Here is a tiny trained network, its code and every weight. The questions are about switching its units off for an input and a target symbol, where a switched-off unit gives its printed mean instead of its output.

import numpy as np


def w(rows, s, z=0):
    codes = np.array(rows[::2]) - 128.0
    scale = np.full(codes.shape[1], s)
    scale[-1] = z or s
    return codes * scale


def f(y):
    return np.maximum(y, 0)


def softmax(a):
    e = np.exp(a - a.max(-1, keepdims=True))
    return e / e.sum(-1, keepdims=True)


def log_softmax(a):
    a = a - a.max(-1, keepdims=True)
    return a - np.log(np.exp(a).sum(-1, keepdims=True))


def net(x, mask):
    ids = ['αβγδεημξτφ'.index(c) for c in x.split()]
    T = len(ids)
    res = E[ids] + P[:T]
    u = 0
    for l in range(2):
        q, k, v = (res @ M[l].T for M in (Q, K, V))
        z = softmax(np.where(np.tri(T) > 0, q @ k.T / 2**0.5, -1e9)) @ v
        res = res + np.where(mask[u], z, O[l][:, -1]) @ O[l][:, :-1]
        u += 1
        y = f(res @ A[l][:, :-1].T + A[l][:, -1])
        res = res + np.where(mask[u : u + 12], y, B[l][:, -1]) @ B[l][:, :-1]
        u += 12
    return log_softmax(res[-1] @ U[:, :-1].T + U[:, -1])


Q, K, V, O, A, B = {}, {}, {}, {}, {}, {}
E = w([
[111,127,122,180,152,117],'α',
[180,116,191,168,130,145],'β',
[182,121,161,185,140,120],'γ',
[82,122,137,107,54,164],'δ',
[149,120,176,135,86,152],'ε',
[51,116,78,172,228,121],'η',
[178,110,208,112,60,183],'μ',
[116,127,140,149,95,127],'ξ',
[80,85,135,77,191,207],'τ',
[6,127,77,116,108,139],'φ',
],0.02)
P = w([
[112,141,102,165,96,160],'0',
[97,96,89,193,106,157],'1',
[122,170,90,144,100,192],'2',
[112,6,108,196,82,166],'3',
[147,151,70,134,120,125],'4',
[98,171,175,154,137,159],'5',
[83,88,169,159,114,89],'6',
[95,176,183,133,142,142],'7',
[85,104,181,129,109,65],'8',
[77,181,190,109,144,120],'9',
[109,119,181,98,116,60],'10',
[76,148,239,126,155,106],'11',
],0.018)
Q[0] = w([
[101,5,162,135,113,71],'0.h1',
[33,115,241,202,127,150],'0.h1',
],0.014)
K[0] = w([
[123,251,160,84,155,116],'0.h1',
[130,140,147,71,140,59],'0.h1',
],0.02)
V[0] = w([
[105,126,39,215,165,1],'0.h1',
[229,135,186,129,177,96],'0.h1',
],0.008)
O[0] = w([
[124,10,93,154,99,59,80],'0.h1',
[227,73,10,115,106,170,2],'0.h1',
],0.013,0.0051)
A[0] = w([
[176,199,121,145,79,58,124],'0.n1',
[200,160,165,170,52,94,138],'0.n2',
[89,183,165,122,60,161,252],'0.n3',
[30,207,173,114,133,169,145],'0.n4',
[146,99,107,170,204,134,149],'0.n5',
[155,113,183,126,85,148,161],'0.n6',
[165,107,198,167,160,87,116],'0.n7',
[109,2,122,210,111,89,131],'0.n8',
[137,121,158,203,90,156,144],'0.n9',
[53,90,73,60,202,160,137],'0.n10',
[146,115,85,86,120,136,118],'0.n11',
[114,205,154,159,161,149,147],'0.n12',
],0.0078,0.014)
B[0] = w([
[98,76,176,185,163,182,133],'0.n1',
[18,90,66,175,159,119,151],'0.n2',
[152,117,95,240,172,87,255],'0.n3',
[151,66,150,156,139,182,235],'0.n4',
[135,156,29,99,127,39,141],'0.n5',
[114,149,21,131,179,2,166],'0.n6',
[9,170,134,112,79,91,157],'0.n7',
[143,113,143,129,89,65,171],'0.n8',
[131,209,71,78,177,86,168],'0.n9',
[125,14,76,172,128,196,147],'0.n10',
[158,74,213,213,74,42,129],'0.n11',
[146,108,131,152,203,119,192],'0.n12',
],0.0061,0.024)
Q[1] = w([
[222,56,96,255,76,90],'1.h1',
[46,197,183,23,2,145],'1.h1',
],0.0057)
K[1] = w([
[131,80,165,2,214,114],'1.h1',
[104,122,38,210,159,109],'1.h1',
],0.0058)
V[1] = w([
[87,11,29,119,254,135],'1.h1',
[115,1,133,123,78,239],'1.h1',
],0.0066)
O[1] = w([
[42,97,100,4,203,144,252],'1.h1',
[162,140,190,131,249,30,102],'1.h1',
],0.011,0.019)
A[1] = w([
[85,134,100,60,83,136,31],'1.n1',
[89,90,221,147,217,83,24],'1.n2',
[139,113,21,35,109,150,133],'1.n3',
[109,148,136,203,62,106,139],'1.n4',
[68,165,89,119,158,114,3],'1.n5',
[156,162,176,155,180,203,73],'1.n6',
[161,181,69,109,184,216,176],'1.n7',
[80,166,238,84,149,25,112],'1.n8',
[149,82,45,189,71,148,227],'1.n9',
[86,120,139,202,159,56,174],'1.n10',
[114,176,165,254,138,196,70],'1.n11',
[110,37,131,129,31,168,122],'1.n12',
],0.0088,0.0061)
B[1] = w([
[169,33,111,197,94,125,147],'1.n1',
[189,157,147,122,44,141,251],'1.n2',
[155,144,196,151,81,81,171],'1.n3',
[119,137,239,132,121,190,144],'1.n4',
[153,87,173,140,89,152,193],'1.n5',
[170,132,139,143,184,1,158],'1.n6',
[160,112,78,147,49,168,175],'1.n7',
[160,88,58,112,145,158,204],'1.n8',
[112,238,141,11,147,61,167],'1.n9',
[101,96,162,118,144,188,222],'1.n10',
[182,176,97,189,164,85,168],'1.n11',
[177,105,132,87,90,92,151],'1.n12',
],0.0081,0.031)
U = w([
[110,137,210,88,122,66,119],'α',
[186,161,93,102,46,185,153],'β',
[190,148,127,90,143,1,68],'γ',
[166,119,157,167,135,83,173],'δ',
[101,158,52,114,181,163,190],'ε',
[181,74,101,177,79,114,32],'η',
[199,119,54,147,147,78,79],'μ',
[41,158,121,76,216,139,255],'ξ',
[207,125,141,82,141,139,81],'τ',
[142,112,148,139,96,209,112],'φ',
],0.0085,0.0076)

Each question gives the input, a string of symbols that net reads in full, and the target symbol t.
The units are the heads (2 rows each of Q, K, V and O) and the neurons (one row each of A and B). Each row of codes is followed by its name. A weight is (code - 128) times the scale printed after its matrix; where a second scale follows, it is the last column's (O, A, B and U).
mask holds one flag per unit, layer by layer, with each layer's heads first. A switched-off unit (its flag False) gives its mean, the last column of its rows in O or B, instead of its output. The means were averaged over made-up inputs and are rounded, as every weight is.
A unit's drop is (log p(t) with every unit on - log p(t) with that unit switched off) / (log p(t) with every unit on - log p(t) with every unit switched off).
The circuit of an input: a set's keep is (log p(t) with only the set's units on - log p(t) with every unit switched off) / (log p(t) with every unit on - log p(t) with every unit switched off). Starting from the 12 units with the biggest drops (on a tie, the unit counted first), units are removed one at a time, each time the one whose removal leaves the highest keep (on an exact tie, the one counted first), for as long as the keep stays at least 0.8.
circuit, biggest first: the units of the circuit, biggest drop first
unit that matters most: the unit with the biggest drop
top k neurons: the k neurons with the biggest drops, biggest first
top k neurons in layer l: the k neurons of layer l with the biggest drops, biggest first
input ξ β γ, target β: top 2 neurons => (0.n3; 1.n7)
input τ ε β ξ τ β φ ξ η β, target η: circuit, biggest first => (0.h1)
input η φ β η φ, target η: top 2 neurons => (0.n3; 1.n1)
input ε δ τ ε η, target τ: top 4 neurons => (0.n4; 1.n2; 0.n6; 0.n2)
input γ α δ, target α: circuit, biggest first => (0.h1; 1.n8; 1.n9)
input μ α δ η φ β δ β ξ β β, target β: circuit, biggest first => (0.h1; 1.h1)
input ε δ δ α γ δ δ ε, target δ: circuit, biggest first => (0.h1; 1.n11; 1.h1; 0.n4)
input β α β τ α, target τ: top 3 neurons in layer 1 => (1.n2; 1.n6; 1.n8)
input δ ε δ φ η δ, target η: top 4 neurons => (0.n4; 1.n1; 0.n3; 0.n10)
input α δ β β ξ φ τ μ β μ ε φ, target φ: top 2 neurons => (0.n2; 0.n6)
input α β ε β μ γ β α η ε δ β, target δ: circuit, biggest first => (0.h1; 1.h1; 1.n11; 1.n6)
input δ η β η α β δ, target β: top 2 neurons in layer 0 => (0.n3; 0.n4)
input η δ ξ ε φ ε β ε, target β: circuit, biggest first => (0.h1; 1.h1)
input δ η η, target η: circuit, biggest first => (0.h1; 1.h1)
input δ ε μ ε β δ α α μ, target α: unit that matters most => 1.h1
input η α ε δ, target ε: top 2 neurons => (1.n2; 0.n3)
input β α φ β η τ δ μ τ δ ξ β, target ξ: top 3 neurons => (1.n7; 0.n3; 0.n7)
input μ α η η β, target η: top 4 neurons => (0.n3; 0.n7; 1.n1; 1.n8)
input δ η τ δ β, target τ: top 3 neurons => (1.n2; 0.n3; 0.n12)
input δ η ξ δ τ δ μ ξ η γ φ ε, target φ: unit that matters most => 1.n2
input μ ε α α τ φ α, target φ: top 3 neurons => (1.n2; 1.n8; 1.n10)
input ξ φ β ξ φ α α ε α ξ, target α: top 2 neurons in layer 1 => (1.n8; 1.n2)
input δ β τ δ β, target τ: top 3 neurons in layer 0 => (0.n3; 0.n6; 0.n12)
input ξ δ μ β ε δ δ, target δ: top 4 neurons => (1.n11; 0.n4; 1.n6; 1.n8)
input δ τ β φ ξ, target φ: top 3 neurons => (1.n2; 1.n8; 1.n10)
input α β η φ δ α α β δ β τ, target τ: top 4 neurons in layer 0 => (0.n3; 0.n10; 0.n9; 0.n7)
input δ β β ξ β, target ξ: unit that matters most => 1.n2
input φ τ γ α, target τ: top 2 neurons in layer 0 => (0.n4; 0.n10)
